Each row is followed by its class.
[ 220 -119  210  -75  212  258 -371   29  227 -134 -450 -363  244 -237
 -160  186 -268   18  -66  164 -389  -98  -95 -136  -17  188  -68 -175
 -215 -110  146   67   56 -128  272  139  321 -153] -> Q251
[ 305  154  178   16 -275  109   78  159 -101 -259 -236 -301  159   66
 -192 -156 -260  -39  165   22 -430  149  251  -47   57  249 -106   14
 -557 -202  166 -174 -161 -133 -125 -255 -388 -134] -> Q644
[  -9   98  -38  161 -184  173  -79  -12 -175 -114  -56 -170  350   81
 -467 -304 -383  -11   17  163 -164   35   66  -87   14   25  376  -24
   37   84   58  -77  -48   66 -173  157 -729  225] -> Q514
[-102  104  -44 -149  266   68  389  141  213  514 -201   -7 -308  220
  766    4  429   86  -77   -7  352  413 -334  359   -3 -156 -292  111
    1  -53  156   90    3   81 -410 -215  397 -163] -> Q246
[-171   94   45 -232 -109  142   75 -127 -493   -2  -67  -34  403  114
  -31   97 -426   -2   47  189  228   37  -64  -35 -182 -168  247  290
   32 -110  269   60  288  -41 -111   65 -187  288] -> Q978
[ -45  191   23   78   25  257 -268   56  286 -229 -204 -178  152   45
   53   46 -395 -115  -15   -6  -97   61   95    6   64  -32 -162  -53
  -62   55  227  -18  173 -109  181  267   48 -218] -> Q246
[  48 -128  176 -214  186 -212 -353   85  366  440 -558  285 -112  302
  567  136  143  267  -75  -76  206   -9 -266  226 -198 -430 -105 -181
  -14  -23   10  249  249 -135 -497  418  522   42] -> Q514
[ -36  -76 -247   47  127  311  295  299 -464 -155  261    8  -52 -565
    3  390 -180  214   82   80 -122 -112   49  -26  183  170 -138 -269
  -38 -222  185  222 -218 -299  443  -52  147 -213] -> Q644
[-343 -100 -149  373  -61    5  427  273  220 -133   41  -25   13   92
   28   30   -9  111   44  163  203  140  -76  208 -320  109  363   58
  131  -75  -17 -326  203  -87  -77  162 -288  344] -> Q559
[ 272   17  202 -248 -219 -185 -198  495 -346  161 -337  -62  457   89
  356   99  -51 -262  180  210  278 -204  -17  276   72 -190   95  -69
  189 -291   40  359  666 -190 -254  -77 -684  139] -> Q279
[ -97  -69  376 -176    5 -290 -342 -226  376  119 -138   41  112   51
  -34  101 -205  -21   73   97 -111  178   58  111 -306 -113  155  -78
 -427  -58  153  -74   75    9 -172  119   12  121] -> Q279
[ -99  -44 -126  309 -280   90  775  376  -78 -285 -459  -40  -50  347
  -79 -427   70  411  193   38  151 -113 -171   33  -34  -66  178  371
  458 -174  -74 -139  536   91 -325 -136  -32  251] -> Q279
[-159 -180  103  157  -27 -424   45 -140   12 -175  308  129 -279  233
 -154  311   98  113  272  197   61  194  145  130 -148 -229  294   27
 -175  -87  -44 -228 -249   -5   27 -367  -21  147] -> Q978
[  90 -187  106 -433  251  112 -303 -127 -586  -43 -103  -89   24  -69
 -109   33  -97  163 -106  -51 -326 -163    9 -305  174 -114 -248  -51
 -136 -104  234   78   33 -207  419  -68  461 -345] -> Q644
[  82  142 -150 -212 -347  104 -261  -60 -364 -206 -182   27  212  114
   21  -83 -308 -334  -46   93  -83 -144  306 -101  155   37  -80  176
  108  -83  -42    8  221  -67   -4   -3 -447  124] -> Q404
[ 239  -52 -154  409 -405 -247  331  345 -154 -372   88  162  -82  -48
  -70  143  149  175  346    5  -78 -290 -330   17  133   36  210  145
  287 -311 -165   74  174   98   -1 -200 -328  -41] -> Q246
[  47 -136  208  251  124 -212 -314  249  437   95  139 -416   -6 -308
  195  171  186  -68  -51  158  -25   83   54  157   22  238 -154 -410
 -195  -53   84  -83    9 -417  298  125  149 -256] -> Q644
[-263  240 -470  167 -160  -56  638   47  -66  -23 -147  403 -195  533
  309 -213  396  304  145  -78  435   18 -142  307  -19 -370  157  383
  449  119 -185 -129  379  416 -565  179 -284  320] -> Q404
[-120 -198   16 -497   43 -105 -115   54 -655   34   43  -40  -66 -164
  232    1  295  168  -55  197  169 -149  162   99 -175  -13 -153    3
  -26 -211   81 -272  133 -210  258 -262  -44   98] -> Q559
[-111 -106  -26 -278  -12 -515 -179  197 -204  190  196  309  -83   37
  446  343  291  148  113   32  403 -276  -41  484 -181 -372  -81  -75
  241 -159 -226  -61  293  -84 -226  -20  -86  151] -> Q246
[ 235  118 -107   30 -163  -19   30   65   25  -48  155  -10 -166   23
  -27   22  343  109  222 -102  -38  111  -94  -19   83   80  -37  -29
  -34 -202  -52  -19 -139  173  -10 -215 -128 -160] -> Q251
[  72  177  144   39 -138 -146 -211 -114  156 -158  247   15 -118 -217
 -284  -17 -154 -250  118   22  -26   -8  138  -33 -107  187  143  -83
 -185  138   32  -11 -244  175  172 -104  -98  -24] -> Q978
[  54   53   66  399 -113 -383   26  207  404 -149   74  215 -176  139
  -30  210  209  -31  227  -83  135  109  254 -124  -21  180   82 -209
  131  -46 -144  246 -152   68  -90   50 -193  -67] -> Q251
[  -1   70 -267  250 -394 -338   26  299 -729 -442  544 -153  178 -426
 -370  312 -125 -230  151  263 -210 -219  -25 -209   46   84  159   93
  185 -308    0   -6   63 -330  484   20 -582 -158] -> Q514
[-141 -140 -195   -9  -34  194  403  -26 -307 -193  449  -40  -70 -563
 -166  312  111  -20  -21  -23 -304 -157   32 -159   17  289   83   76
   38 -206  -77  -44 -258  -40  519 -127  160 -234] -> Q644
[ 107   80 -191  -27  -28   -1  -40 -265   59 -212  206   15   40  153
 -595  176  237 -292  221  -62  -36   39  106 -357  109   18  429  203
   96 -149 -202   41  -84  210  154 -102 -230  -66] -> Q978
[ -57  -11  -47  -39  168  428 -147 -258  259 -231  144  -85  -64   35
 -426  196 -136 -232 -113    5 -375  299  130 -275   27   61   81   10
 -179   70   62 -124 -444  284  472 -171 -190  -86] -> Q251
[-144   42 -223   68 -213   -9   96   25  -26   78  207  248  -94  583
  555 -338  241  187 -177 -246  321 -206  -72   93  141 -344   24  235
  332  282  -36 -216  379   85 -308  161 -156   -7] -> Q559
[  41  -72  242  -40 -124 -167 -350  124  401 -190 -234 -156  175  139
  103   49 -140 -103   72  305 -160   81  -58  142 -224  -57  277   66
 -154  -80   81 -284  184  184 -112  -90 -309   90] -> Q246
[  64  -88  166 -444  312  -55 -467  -96  118  459 -899  202  129  409
  165 -182   38  132  -59   64  359   39   74   94 -109 -298 -211 -207
  216  -18  -70  306  338   -9 -545  200  356  279] -> Q644
[ 203 -278    0 -144   55 -274 -292   92 -541  -64 -106 -255  165 -440
   14  380 -167  115  146  309 -308 -224   30  127  -82  162 -220  -70
  114 -383 -179  -65    9 -334  200 -219   51  -55] -> Q404
[ -41  -44  159 -175   79 -282 -274   81 -175  -56  129  -58  308 -109
  -48  280 -192 -105  109  392 -115  113 -161  112 -142 -189  102  -38
   27  -50   87   -6  -24   70  -60   -7 -144  -13] -> Q978
[-269  -66    2   88   38  196  372   -7 -203   82  394 -264   40 -516
   97  -25  -79  133   -8  -79  -41   43  -66  208 -120  201   48   53
  -39 -104   49 -188 -294 -206  244  -97 -131 -105] -> Q514
[-106   53  -46  235 -253 -406  193  101  335   83  265  214 -228  108
  575  131  295  238  103  -39  471  -30 -193  327   83 -139  295   60
   53  121    0   -1  280  -40 -236  343  -57   61] -> Q246
[  33   37  344  351  253  217   92  144  492  -30 -694 -571  -53   87
 -394 -255 -199  147   43   97   17  114   15  -50  -33  243 -144 -138
 -275  -94  340   50  117 -291  -32 -101  273   42] -> Q978
[-158 -147  -80 -331  -78  140  271 -179 -239  -29   79  229  267  170
    0 -105   37   80 -180  107   34 -116 -322  101  -57  -61  181  335
  247  140 -214 -268   58  414 -213  -67 -154  334] -> Q978
[-347 -177  -13 -124  428   17   -7 -179  -16   68   -7  387 -269  306
 -163  106  -95  -55 -323   87 -111  342 -273 -104 -319 -230   24  -93
  -37  302   53 -144 -381  313  202   -4  379  169] -> Q978
[ -52   -9 -261 -358  197  152 -178 -174 -131  266 -418   67 -158  189
  437 -107    6  -34 -266 -101  100   33  -95  116   99 -121 -346  173
  191  -34 -144 -100  104  131  -61 -112  166  124] -> Q559
[  54 -184  176 -296  366 -408 -299  160   45  142 -109  -14 -186  -41
  302  533  121  237   95  160   55   87  138   70 -165 -231 -246 -296
 -478 -266  192   59  -16 -462   42  -27  683 -187] -> Q279
[ -44  -13  289  108  192  -17   10 -145  244    9  315 -429  288 -118
 -450   16  117 -142  152   52 -180   85  153 -182  -62  264  177    8
  -14  -16  149   56   -5 -133   32   46  116 -474] -> Q644
[ 236   26  104  143  -18   27 -146 -117   10 -106 -135  -78 -133   92
 -494   -9 -240   43  107 -137  104  -50  318 -325  188  217   97 -186
 -200  -37   36  205 -299 -106  169 -253 -130  122] -> Q978
[  32 -148  240 -115 -187 -317  -63  -27 -164   36 -324 -169  294   96
  -59  284   17 -112  338  473  -56  262  -77  -25 -159 -147  322  302
   67 -579  135  169  328  -72 -296 -278 -321  112] -> Q246
[-114 -139  174 -199  162 -184  234  406  194   47    7   74  134 -185
  207  -95   33  -18  -17  119   63  -89 -237  477 -233   45  172  -36
  -42  155 -122 -253  227  178 -196   13 -129  143] -> Q246
[ -33  -11 -164 -136  189  -92  305 -188   51  389   28 -120 -275   95
  284 -111  503  216  -38  -81  291   66 -116  342   11 -152 -244  166
  -68  -40 -193 -274  -34  -58 -197 -326  297    5] -> Q279
[ 188 -127 -110 -407 -163   17   98  107 -712  -18  127 -264  363 -252
  255   39  117  203  -26  239  -62 -168 -214   44  153  -65  -21  326
  119 -199 -111 -248   57  120   33 -353 -392   91] -> Q978
[ 217   63   20 -280  349  117 -187  -93   54  426 -406   36  107  370
  -62  156  358  269  149  -62  318 -200   69  -17   68 -421   -4 -178
  252   18   57  525   73  106 -457  -48  -31 -198] -> Q404
[-417 -220  173  -94  178   23  343   51 -617  -33  242   98  243 -294
 -222   33 -126  -42  -17  202  132 -185  191   87 -188   23  171   -5
  322  109   73  134  150 -113  219   41 -241  217] -> Q404
[   3  -50 -394  416   78  -41  153  234  -76 -254  655 -197 -126 -545
   11  294   83  -50  -58   42  -99 -220   60   59  134  164 -177  -86
   65   30 -222 -262 -247 -305  515    3   75 -193] -> Q559
[ 123 -237  309 -174 -186  265   30  127 -373 -213 -326 -355  151 -170
 -166  -32 -188   29   24  136 -423 -110 -126 -246  -95  248   56   64
   10 -432  171   28   78 -107  273 -370  305 -123] -> Q251
[ -72  -86 -136  -66 -118 -151   56  121  -25   91  206  -28   46 -203
  806   21   34  112 -128   57   78 -131 -194  492  124 -201  -87  230
  169  119 -222 -340  157   96  -60  -36 -225   49] -> Q246
[ -24  180 -144  407 -195 -235  110 -212  363 -133  301  187 -356  197
 -214  -39  455  -14  174   40  361  -38   94  -14   55 -105  382  122
   98  129  -79    4 -178  377  -82 -170 -459  187] -> Q644
[ 378  149 -104  -75 -246   65 -335  -61 -491  -26   11 -308  162 -309
 -332  227  -13 -444  121   25   76 -504  218 -206  284  267 -122   38
  475 -335 -179  501  300 -315  213  -49   38 -128] -> Q404
[ 218  201 -102   36  -87  294   25  185 -154 -473  -74 -188  120  -14
 -255  -41 -423 -389  -66  232 -334  306   63 -388  160  209    8  195
 -212   27  193  -40 -233  309  294 -244 -198    8] -> Q644
[ 153 -318  118 -457  319 -209 -578 -229  132  408 -224 -139  -17    8
  262  334  483  -13  -86  149  -40 -289 -248  240   12 -290 -187  -57
  286 -233 -251   70   49 -104  -81 -247  361 -292] -> Q644
[  68  -95   12  141 -276  -89   95  306   41 -116   50  166  118 -126
  254   71   62  -80  143   90 -135  -88 -314  275  -73  156   50 -100
  140 -145  -64  -11  131   84  -17  -75 -308  -73] -> Q404
[-153  121  120  -60  107  140  136 -157   58   42   82  409 -150  209
   22  -25 -122  272   -6 -376   30  136  119 -151  -61 -237   48  -84
 -158  211  180  183 -362  264 -181  230  131  -35] -> Q246
[ 118  -55  -93 -132 -354    8  280  428 -642  -88 -282   60  334  -48
  177 -126 -114   27    4   95 -166 -189 -334  -79  108   89   22  113
  228 -329   64  140  318 -106 -161  -25 -448  -19] -> Q559
[ 111   26   -1 -117 -137 -124  -94  218  116    6   86 -138    7 -247
  150  208   16 -113   -9  232  174 -221 -270  291  -36  109   39   23
   74  -68  -26   -7  233 -109   29  -43 -154   42] -> Q251
[ -61  241 -207   98 -424   22   57  -46 -109 -171  203 -114 -136   56
   76  -35   -8 -326   22  -52  183 -159  160   13  135   72  248  430
  250  -97 -101  -46  221  168   58 -151 -495  152] -> Q514
[ -79  277 -178  131 -289  200  393   94 -599  -27  444   81  -70 -211
  207  123  -17 -180  140 -116   22    8   39  111   93   -8   30   60
   15 -101  176  211  120 -168  200   98 -141 -166] -> Q251
[ 416  -15 -111  -42 -158 -302 -281  242 -160 -157   -5  -61   59  104
  122  102   27  -83   53  166   23  243  -61 -197  -32   12   90  143
  -10  -50 -169 -164 -237  260  148 -353 -532   83] -> Q514
[-166 -127    8 -364  225  248   77  117  106  136 -366  165 -115  164
  378  153   47  161  -62  -99   31  -42 -163  233 -159 -398 -268   62
   86 -112   60   -3  223  199  -28 -243  468  -89] -> Q644
[ 288 -249  134    3   82 -224 -303  -12  107   61 -517   -2   79  356
 -101  288   15  255  269  265   84  106 -321 -132  -12 -318  246  131
  297 -306  -23  349  194   75 -330 -102  197  113] -> Q514
[ 183  209   50 -143   -5 -143 -471  101  388   98 -134 -222   11 -232
  541  144 -203  210   70 -108  169  -41   83  130   32 -147 -327 -120
 -315  -38  218   34   -9 -176  -43  100  134 -245] -> Q404
[ -81 -172  111  166 -165  172  154  196   70 -165 -427  236  132  417
  -65 -198  -99   35   76  120 -209    6  -67  -30  -85   -3  194   36
  179  -95   68   27  384   85 -281   50 -286  174] -> Q978
[ 157  -56   47   66 -169 -119   -1   68  237   37 -770  -36   29  459
  -51 -133  169  -96  167  119  114   96 -145 -122  -98 -174  162  252
  163 -403  -64  105  443   84 -347 -285   18  191] -> Q246
[  27 -135  -47   33  -94  434  409   58 -252 -153  -29  -81  167  -76
 -421  -28  -60  -14   77  -63 -296   67  216 -310   80  180  136  112
   45 -229  -20   91  -85    1   97 -161 -278   73] -> Q404
[ 200  179 -344  119 -535   68  154  260 -296 -475  113 -341  146 -406
  -87  -12  -43 -426   25  248 -425   68 -120   57   70  408  -38  248
  -60 -264 -240 -431  -21  -33  366 -108 -411  -48] -> Q514
[ 103  -27  -64  128 -175 -128  -26  -12   20   -5  -35 -180  114  -20
  -40  -44  119  243   44  -19  227 -210  -35   30  179  -31  -24  108
  183  -60 -143  -10  188 -247  -68  141 -194   51] -> Q514
[-198 -238   96   -1  -40   81  -92  256  267 -319  -23 -149  102  -17
  283  -59  -51   -6  -68  337 -180 -190  -82  352 -173   13   20  121
  237   56  -20 -457  312  101   55 -107 -115   45] -> Q404
[ -30 -180   34  166  -17 -435  302  218  105 -191  -47  102 -314  -13
 -269   67  213 -260   67  126 -223  114 -311  -46 -297   33  299  227
   36 -152 -203 -198  -46  288  190 -414 -103   76] -> Q246
[ -29  -38  158 -332  207  240 -136 -116   97  208 -523 -473  145  119
  101 -211  -17  -82 -244   83 -271  351   49  -14  -85   24 -284  130
 -314 -213   85 -305 -106  -12 -117 -224   82   37] -> Q644
[  -6  216  187 -123  266  196  302 -458   79  245 -136 -140 -238  283
 -667 -441  174  162   20 -294 -107  238 -145 -309  -33 -113   73  196
 -135  212  160  104 -255  358 -287  -55  544 -174] -> Q978
